Here is a tiny trained network, its code and every weight. The questions are about switching its units off for an input and a target symbol, where a switched-off unit gives its printed mean instead of its output.

import numpy as np


def w(rows, s, z=0):
    codes = np.array(rows[::2]) - 128.0
    scale = np.full(codes.shape[1], s)
    scale[-1] = z or s
    return codes * scale


def f(y):
    return np.maximum(y, 0)


def softmax(a):
    e = np.exp(a - a.max(-1, keepdims=True))
    return e / e.sum(-1, keepdims=True)


def log_softmax(a):
    a = a - a.max(-1, keepdims=True)
    return a - np.log(np.exp(a).sum(-1, keepdims=True))


def net(x, mask):
    ids = ['αβγδεζηθλμπστφψω'.index(c) for c in x.split()]
    T = len(ids)
    res = E[ids] + P[:T]
    u = 0
    for l in range(2):
        q, k, v = (res @ M[l].T for M in (Q, K, V))
        z = softmax(np.where(np.tri(T) > 0, q @ k.T / 3**0.5, -1e9)) @ v
        res = res + np.where(mask[u], z, O[l][:, -1]) @ O[l][:, :-1]
        u += 1
        y = f(res @ A[l][:, :-1].T + A[l][:, -1])
        res = res + np.where(mask[u : u + 4], y, B[l][:, -1]) @ B[l][:, :-1]
        u += 4
    return log_softmax(res[-1] @ U[:, :-1].T + U[:, -1])


Q, K, V, O, A, B = {}, {}, {}, {}, {}, {}
E = w([
[83,103,159],'α',
[127,97,143],'β',
[149,108,165],'γ',
[86,127,230],'δ',
[94,176,143],'ε',
[156,79,118],'ζ',
[136,76,219],'η',
[149,126,227],'θ',
[1,214,128],'λ',
[116,123,92],'μ',
[140,73,25],'π',
[72,130,235],'σ',
[191,20,147],'τ',
[112,140,78],'φ',
[116,124,49],'ψ',
[145,89,42],'ω',
],0.0071)
P = w([
[136,152,138],'0',
[107,103,175],'1',
[111,49,132],'2',
[191,135,117],'3',
[83,9,142],'4',
[166,170,91],'5',
[84,8,131],'6',
[173,169,134],'7',
[41,44,110],'8',
[180,167,137],'9',
[66,28,104],'10',
[171,182,147],'11',
],0.011)
Q[0] = w([
[220,3,59],'L0H1',
[17,81,122],'L0H1',
[64,136,34],'L0H1',
],0.0061)
K[0] = w([
[166,199,217],'L0H1',
[151,173,1],'L0H1',
[198,117,86],'L0H1',
],0.0077)
V[0] = w([
[73,112,7],'L0H1',
[182,250,104],'L0H1',
[18,17,184],'L0H1',
],0.013)
O[0] = w([
[188,50,137,116],'L0H1',
[126,143,252,29],'L0H1',
[161,138,22,254],'L0H1',
],0.017,0.0044)
A[0] = w([
[109,252,175,174],'L0N1',
[23,103,137,251],'L0N2',
[84,216,230,173],'L0N3',
[108,86,85,22],'L0N4',
],0.011,0.0026)
B[0] = w([
[240,116,38,160],'L0N1',
[200,10,82,210],'L0N2',
[216,152,205,166],'L0N3',
[111,140,229,254],'L0N4',
],0.011,0.0065)
Q[1] = w([
[222,60,71],'L1H1',
[201,187,202],'L1H1',
[255,211,98],'L1H1',
],0.0088)
K[1] = w([
[188,245,155],'L1H1',
[201,2,61],'L1H1',
[241,64,219],'L1H1',
],0.007)
V[1] = w([
[214,205,60],'L1H1',
[119,186,63],'L1H1',
[129,85,7],'L1H1',
],0.011)
O[1] = w([
[4,182,188,252],'L1H1',
[146,146,200,114],'L1H1',
[221,237,189,120],'L1H1',
],0.011,0.025)
A[1] = w([
[133,118,43,253],'L1N1',
[255,207,140,171],'L1N2',
[253,98,36,145],'L1N3',
[95,185,96,108],'L1N4',
],0.011,0.0062)
B[1] = w([
[185,47,231,248],'L1N1',
[115,53,15,214],'L1N2',
[175,251,140,166],'L1N3',
[182,154,91,249],'L1N4',
],0.014)
U = w([
[172,68,50,104],'α',
[171,141,128,174],'β',
[84,153,142,3],'γ',
[227,152,92,142],'δ',
[87,88,194,232],'ε',
[177,193,164,100],'ζ',
[159,94,53,87],'η',
[151,178,188,92],'θ',
[50,53,104,51],'λ',
[136,3,134,27],'μ',
[238,155,169,115],'π',
[171,158,82,193],'σ',
[114,120,77,139],'τ',
[145,44,156,203],'φ',
[186,73,148,218],'ψ',
[211,80,180,197],'ω',
],0.0064,0.0056)

Each question gives the input, a string of symbols that net reads in full, and the target symbol t.
The units are the heads (3 rows each of Q, K, V and O) and the neurons (one row each of A and B). Each row of codes is followed by its name. A weight is (code - 128) times the scale printed after its matrix; where a second scale follows, it is the last column's (O, A, B and U).
mask holds one flag per unit, layer by layer, with each layer's heads first. A switched-off unit (its flag False) gives its mean, the last column of its rows in O or B, instead of its output. The means were averaged over made-up inputs and are rounded, as every weight is.
A unit's drop is (log p(t) with every unit on - log p(t) with that unit switched off) / (log p(t) with every unit on - log p(t) with every unit switched off).
The circuit of an input: a set's keep is (log p(t) with only the set's units on - log p(t) with every unit switched off) / (log p(t) with every unit on - log p(t) with every unit switched off). Starting from all 10 units, units are removed one at a time, each time the one whose removal leaves the highest keep (on an exact tie, the one counted first), for as long as the keep stays at least 0.8.
units of the circuit, in order: the units of the circuit, biggest drop first
most important unit: the unit with the biggest drop
k most important neurons: the k neurons with the biggest drops, biggest first
k most important neurons of layer l: the k neurons of layer l with the biggest drops, biggest first
input τ θ σ π η λ τ θ σ σ φ τ, target α: most important neuron : (L1N2)
input π φ ε ε, target δ: 2 most important neurons : (L1N3 L0N4)
input σ ε π ζ π α ω φ, target ζ: 2 most important neurons : (L0N3 L0N1)
input ω ε τ ψ ψ ψ ε ω σ σ ψ η, target π: units of the circuit, in order : (L0H1 L1N3 L1H1 L1N1)
input ω α π π δ γ, target π: units of the circuit, in order : (L0H1 L1N3 L1H1 L1N1)
input ε ψ ω γ σ λ ω ω ε σ φ ε, target λ: units of the circuit, in order : (L0H1 L0N3 L1H1)
input φ ε τ, target μ: 4 most important neurons : (L0N3 L1N1 L1N3 L1N4)
input π ω γ θ δ δ, target δ: units of the circuit, in order : (L0H1 L1H1 L1N3)
input ε δ ω α ε μ φ ε α σ, target λ: units of the circuit, in order : (L0N3 L0H1 L1H1)
input ω λ ε ε ε φ, target π: 4 most important neurons : (L1N3 L1N1 L1N2 L0N3)
input σ ψ ε ε ε λ σ ε π ε ω δ, target ζ: 3 most important neurons : (L0N3 L0N1 L1N4)
input δ σ ε ε φ ζ ε θ, target θ: units of the circuit, in order : (L0H1 L0N1 L1H1)
input ε ε σ γ δ ε, target λ: 3 most important neurons : (L0N1 L0N3 L1N3)
input η ω φ η ε δ ω ε δ ψ, target σ: 3 most important neurons of layer 1 : (L1N2 L1N1 L1N4)
input σ φ ε φ ψ ε, target ζ: most important unit : L0H1
input ε σ τ γ, target λ: 3 most important neurons : (L0N1 L0N3 L1N3)
input ε ε ε ε ω, target ε: units of the circuit, in order : (L0H1 L1N2)
input σ ε λ, target σ: 4 most important neurons : (L0N1 L0N2 L0N4 L1N2)
input ω ψ φ ε ψ ω ω σ δ ω, target π: units of the circuit, in order : (L0H1 L1H1 L1N3 L1N1)
input ε φ σ φ ε ε τ ψ ω β, target λ: 2 most important neurons : (L0N1 L0N3)
input α ψ φ, target α: 3 most important neurons of layer 1 : (L1N2 L1N1 L1N3)
input ε δ ζ ε ε ζ, target λ: most important unit : L0N1
input δ π σ ε δ ψ λ ψ ψ ψ δ σ, target θ: 3 most important neurons : (L0N3 L0N1 L0N4)
